Here is a tiny trained network, its code and every weight. The questions are about switching its units off for an input and a class, where a switched-off unit gives its printed mean instead of its output.

import numpy as np


def w(rows, s, z=0):
    codes = np.array(rows[::2]) - 128.0
    scale = np.full(codes.shape[1], s)
    scale[-1] = z or s
    return codes * scale


def f(y):
    return np.maximum(y, 0)


def log_softmax(a):
    a = a - a.max(-1, keepdims=True)
    return a - np.log(np.exp(a).sum(-1, keepdims=True))


def net(x, mask):
    res = np.array(x, float).reshape(1, 3) / 4 @ E
    y = f(res @ A[0][:, :-1].T + A[0][:, -1])
    res = res + np.where(mask, y, B[0][:, -1]) @ B[0][:, :-1]
    return log_softmax(res[-1] @ U[:, :-1].T + U[:, -1])


A, B = {}, {}
E = w([
[175,71,91],'x0',
[67,118,249],'x1',
[81,102,140],'x2',
],0.013)
A[0] = w([
[90,39,242,122],'n0',
[77,34,26,179],'n1',
[168,99,45,236],'n2',
[4,219,115,230],'n3',
[151,113,102,11],'n4',
[69,116,170,254],'n5',
],0.015,0.0067)
B[0] = w([
[189,107,203,235],'n0',
[146,186,251,212],'n1',
[134,208,186,250],'n2',
[144,59,91,222],'n3',
[66,132,212,143],'n4',
[205,11,109,216],'n5',
],0.013,0.016)
U = w([
[130,72,55,180],'0',
[90,36,22,22],'1',
[162,56,193,118],'2',
[156,222,106,226],'3',
[5,145,74,8],'4',
[99,215,197,88],'5',
],0.014,0.012)

Each question gives the input, the list of numbers given to net, and the class t.
The units are the neurons (one row each of A and B). Each row of codes is followed by its name. A weight is (code - 128) times the scale printed after its matrix; where a second scale follows, it is the last column's (A, B and U).
mask holds one flag per neuron, in row order. A switched-off neuron (its flag False) gives its mean, the last column of its row in B, instead of its output. The means were averaged over made-up inputs and are rounded, as every weight is.
A unit's drop is (log p(t) with every unit on - log p(t) with that unit switched off) / (log p(t) with every unit on - log p(t) with every unit switched off).
The circuit of an input: a set's keep is (log p(t) with only the set's units on - log p(t) with every unit switched off) / (log p(t) with every unit on - log p(t) with every unit switched off). Starting from all 6 units, units are removed one at a time, each time the one whose removal leaves the highest keep (on an exact tie, the one counted first), for as long as the keep stays at least 0.8.
circuit, biggest first: the units of the circuit, biggest drop first
top k neurons: the k neurons with the biggest drops, biggest first
drop when u is switched off: that unit's drop, to one decimal
input [-5,-7,1], class 3: circuit, biggest first -> (n0)
input [-6,2,-3], class 0: circuit, biggest first -> (n1 n2 n3)
input [-5,-3,0], class 0: circuit, biggest first -> (n1 n0)
input [-4,-2,6], class 1: circuit, biggest first -> (n0 n2 n3)
input [-3,0,-6], class 0: circuit, biggest first -> (n1 n0)
input [6,2,-5], class 3: circuit, biggest first -> (n5 n0)
input [0,-1,-8], class 5: top 2 neurons -> (n5 n3)
input [4,1,-2], class 3: top 2 neurons -> (n5 n0)
input [-6,-2,-8], class 3: top 3 neurons -> (n5 n0 n1)
input [3,-2,-7], class 5: drop when n3 is switched off -> 0.1
input [-8,-3,-6], class 0: drop when n0 is switched off -> 0.1
input [-8,2,-5], class 0: drop when n0 is switched off -> 0.2
input [-8,-3,2], class 1: drop when n0 is switched off -> 0.1
input [-8,-1,4], class 1: top neuron -> (n1)
